[  6   8   2   9   4   0 -25 -22   2 -25   7 -36   1   1   3 -11   4  -6
 -25 -24   6 -21   8 -20 -33   8  -1  42  15 -23  -2  -8  24  -8 -16   8
   3 -44 -15 -40 -25]
(14), qf
[  4   7   1   9  14  -5  -7  -6  11 -30  -2 -59  -1  -6 -10 -14  20  -6
 -19 -26  -3  -3   1 -30 -16   4  -3   9   5 -29  -2  -8  28 -29  -1   4
   2 -30 -18 -42 -48]
(14), qf
[ -2   5  -2   8   3  -3  13  -3 -15  17  14 -30   3 -23   5 -10  36  -1
 -13 -44 -16   5  -2   1  15  14  -9   1  -9  18   8  -6  32  30  14  -4
   8 -45  -9 -30  62]
(12), qf
[  6   1   3   5   9   2 -14 -19  10 -12  -3 -70   7 -15   6 -18   0  -1
  -9  -9  10  -2   3  -9  -6  -6  10  18  -6   7  -3  -8  17 -10  -4   8
   3  22   0   1  -1]
(14), qg
[  2   5   1  15  11  -4 -18 -10   2 -14   4 -16   1   0   7  -3  10  -8
 -24 -20  13 -16   8 -26 -48   2  -2   1  22 -25   1   5  19 -25 -13   7
   6 -44 -17 -40 -52]
(14), qf
[ -1   1   1  -9   2  -4  16  -7 -14   9  14 -23   2 -12   9  -7   9  -2
  -9 -35  -9  -8   0   9  28   6   1  13 -25  22   1 -14  21  39   7  -4
   8 -27   2 -10  86]
(12), qg
[  6   2   6  -9   8 -21 -35   6  13  19   1   3 -16 -12 -18  -2  15  -2
  30 -62 -13  -5  15   7  62   6   4 -14 -15 -29   8   0  14  37   1 -14
   5 -58 -29 -23  93]
(15), qf
[ -3   3  -9  12 -19   0  36  -9 -21  11  14 -34   2 -22  -3  -4  17 -11
   0 -31  -5  -9  -1   1   1  17   1   9 -30  25  -2  -2  13  27   2   1
  10 -61 -17 -20 100]
(12), qf
[  7  -1  -3  13  14   6 -15  -6   6 -16   1 -46   5  -7  14 -12  -2   1
 -26  -8  17 -16  -1 -31 -36  -2  15  17   9 -22  -7 -12  27 -32  -5   9
   5 -16 -13 -24 -37]
(14), lq
[ 11   1   0  -1  -5 -10   0  16   1  18  13  65 -14  -8 -10  14 -19   5
  23 -11  11 -37   0 -12  33   5   4  -5 -14 -35   3  -7 -16  20   2  -3
   5 -66 -23 -16 100]
(15), qf
[ -4   4   3   7 -12  -3  16 -23 -19  28  23 -13  10 -24   8  -1   1  -5
   7  -5  14 -17  -1   0   1   4   2  22 -15  45   1  -6  -3  31  -4   5
   5 -12   9   6 100]
(12), hh
[ -3   8   2  10  -3  -1  41  -7 -15   3  14 -42  -1 -24   2  -7  23  -2
  -7 -22  -4  -8  -4 -10  15  12  -7  12 -26  19  -3  -8  25  19  -2  -9
   9 -36 -10 -25  77]
(12), lq

[ -26   28   16   -5   30   10    6  -11  -27   42  -38  -24    8   32
  -27  -34   23   55   12  -15  -17   19   -2  -21   -3   23  -18  -14
   32   11  -13  -98   13  -24  -10   35   15 -123  -20   22  -21]
G, ff
[-16  13  -2  14   1  -7  11 -28 -44 -28  -8 -29   0   4  -3 -97  15  11
  -9  -1  14   7  18  -4  17  11  -1 -10 -27  -2 -25 -56 -34 -18  -8  43
   6 -51 -12   5  -6]
L, fd
[-22   2  -8   8  -6 -11 -18 -13 -12  -7 -26 -26 -27  -6  -9 -12 -23  38
  14 -22   3   0 -18  -8  -5  24 -23 -18   4   7  -9 -60 -11  -6   1  10
 -13 -64  -1   6 -11]
L, ff
[-11 -17  -5  20  -6  26 -12  -5  22 -15   2  -5 -12  -3 -16  16 -16  -8
  -9  -5 -14 -37 -19  -7 -20  -2   9   2  39 -39   1  53 -31 -25 -19 -78
 -51 -78  31   2   8]
M, fd
[-11 -15  12  14 -13   9 -15 -18  34  -7  -9  -6 -40 -22  -2  25 -39 -14
 -32 -22  -1 -46 -49  -1  -7  -3   2  35   1  17   3  65 -55 -18 -23 -73
 -33  11  52   5 -25]
X, ff
[ -9 -51  -6  19  -5 -33   4 -25 -28 -25 -12 -19  11 -12   0 -47   3   5
   5   1  15  17  25  -8  31 -16   9 -16 -26  17 -14 -38   0   1  18  43
 -15  20 -17  19   4]
S, Ph
[ -31   -1    6   20   -3   28   -1  -29  -11  -16  -25  -27   -7   29
  -51   -2   18   35   -4  -12  -15   -9   11    1   11   45  -21    0
   -6   -7    6  -49  -14  -33    1   24  -18 -112  -19   -5  -13]
X, fd
[-35   0   8   8  -4  40 -11 -25   8 -11 -19 -16 -12   0 -25 -25  38  24
  12 -19   4   7  -8  -3   6  39  25  -7   7  -5 -12 -59 -11 -12 -10  10
 -36 -64 -18  20  -1]
X, ff
[ -44    5  -14    6   10   32    6  -48   -9  -15  -49  -42  -41   11
  -20  -34   23   18   -1   -8    0   -7  -12    0  -15   60  -23    0
    5   -2  -12  -81  -28  -36    0    7  -23 -123   -5   16  -25]
X, ff
[-38  -5 -35   4  25  53 -24 -28  21 -12 -31 -36 -32  -3 -15 -15  10  29
  12  19  -6 -14 -18  -1  -3  41  14  10   5  -6  -9 -41 -42 -35 -13 -20
 -49 -46   5  19   8]
X, ff
[ -47    1  -13   16    0    1  -18  -38  -32   -2  -57  -48  -16    7
  -32  -64   28   14   24  -11   18   19   -3  -32   12   40   14   -6
  -27   12   -5 -123   -6  -24   17   73    1 -103  -56   45  -12]
L, Ph
[-32   9 -17  43  -6  58 -17 -46  12   4  -7 -29 -19 -10 -29  37  10 -13
 -14   0  -3 -19  -1   4  -3  48  -5   0   9 -10   3 -36   5 -14  -1 -19
  -6 -53 -12  20  20]
X, ff
[-26  23  -9  11   6   1  -4 -14  -8   3 -17 -19  -8  -3 -38 -23  -1  34
  -5  -1  -3 -32   4 -11   9   2  -5  -3  -4  -8  14 -36  -7  -3   5   0
 -29 -64  -4  35 -21]
S, ff
[-30  12  28   6   5  65 -12 -19  12  11 -14 -17 -32   2   0  23 -18 -28
 -15  -7 -25 -10 -16  12  12  42  -5   4  45 -33   9   5  -4 -22 -19 -48
 -23 -77   8  -7  24]
M, ff
[-27   7 -12  11  -6  51   2 -46   2 -13 -27 -29  -4   6 -35 -36  20 -32
 -15   6  -4  -2  10  11   1  57  -3  -4  -9 -17  10 -45  17  10  -3 -28
  -5 -76 -54   7  24]
X, fd
[ -6   5 -14   1   6  25  -2  -4   6  -4 -28 -46 -34  -2 -14  -8  32  26
   9  -7  12 -17 -10  17  19  65  -3   6   3  12   5 -53 -14 -28  -2   2
 -32 -44 -15  -6 -12]
X, ff
[ -42    7   -2    4   -3    6   -2  -61  -25  -26  -56  -39  -20   13
  -17  -40   25   43    9  -20   15    8    9  -18    3   17  -13   18
  -12   15  -18 -107  -19  -21    1   96   22 -123  -27   12  -23]
L, ff
[ -6 -27  -3   8  -5  -3 -10   6  43   6 -31 -14 -44 -32   7  45 -12 -43
 -52  -5   8 -79 -41  15   6 -15   6  11  41 -24   4  63 -58  -4  -7 -90
 -14  10  64   0 -33]
X, fd
[ -14  -24   16   -2   24  -22   10   39   10    5  -38   -8  -36   15
   -1   71   19   87   -2  -28    1  -49   -1  -15   -2   25   -5   10
   24  -10   -4  -27 -123  -40  -14  -72  -31  -68   63   -9  -60]
X, ff
[-24   7   7 -15   9  36  -1   2   6   4   9 -29   4  25 -10  16  13  38
   6   8 -16   9   5   5 -12  25 -17  -8   8 -13   9 -34  23  -4   3  14
 -23 -26  -3   0  15]
M, ff
[-40  19  49   4  22  15  -3 -10 -34   2 -28 -42   1  21 -32 -13  35  54
  24 -18 -22  11   3   2  -8  48 -12  38  -1  13   8 -81   0 -26  -2  31
  -6 -59 -37   7  -9]
M, ff
[ -9   0 -35  11  -8  11   0 -33  -6  -9 -21 -49 -10   2  -6 -26   3 -10
 -14 -14   8   4  14  -6   4   0  -2  -4   2  16 -13 -29  -8   6 -18   8
  10 -24 -12  10 -12]
L, fd
[-17   2 -21  19   1  29 -21 -29  15 -15 -22   1 -13  -4 -19 -28   8  -5
   0  -7  -5   1  -9   1   7  16 -12  -8   7  -1  11 -29   7 -16   3   2
 -20 -21 -18  26  37]
X, ff
[ -51   11  -18    3    6   33  -16  -23   -8  -16  -49  -43  -12   31
  -37  -28   66   54   15  -15   12    4    7   -2    9   67  -18    0
  -11    5    1 -113  -21  -13    5   60  -10 -120  -37   18   -1]
X, ff
[ -2  11  -4 -19  24   5  -2   7  35  -7 -32 -18 -19   5   6  35  36 -13
 -30 -23  30 -29 -29  19  10  20  -4   0  21 -13  13   2 -53 -29  -3 -40
 -11 -43  42  -6 -33]
X, fd
[-38  11  -5   3  10  14  -2  -6  -3  -7 -41 -43 -29 -14 -21 -23   8  50
  12  13   2   1   0 -10  18  35   3 -15   6  -4  -1 -87 -18 -28  15  24
 -30 -70 -14   0 -10]
X, fd
[-13   4 -24   4  -2  22 -12  -9  19  -2 -21 -11 -12  -8 -26   6   9 -40
 -24  -5   8 -15 -19  -3   0  17  -5   9  27   0 -26  -1 -32 -25   3 -36
  12 -52  11  -1 -17]
X, ff
[-32  -2  -4   1  -9  28 -25 -21 -23 -33 -19 -16 -31   9 -15  -9  24  30
  21 -19   7   1  -4 -21  -1  47 -11  -9 -11   0  -3 -58   1 -17  14  37
 -18 -58 -15   1  -5]
X, ff
[-22   8  -6   3  13  23  -4 -21   1 -15 -12 -13  -2  17  -6  11  -5  18
   4  -8  -8 -21   0   0   3  34   9  -5  -8  -3  -2 -15  -3 -34  -6  12
 -14 -69  -3  -9 -53]
M, fd
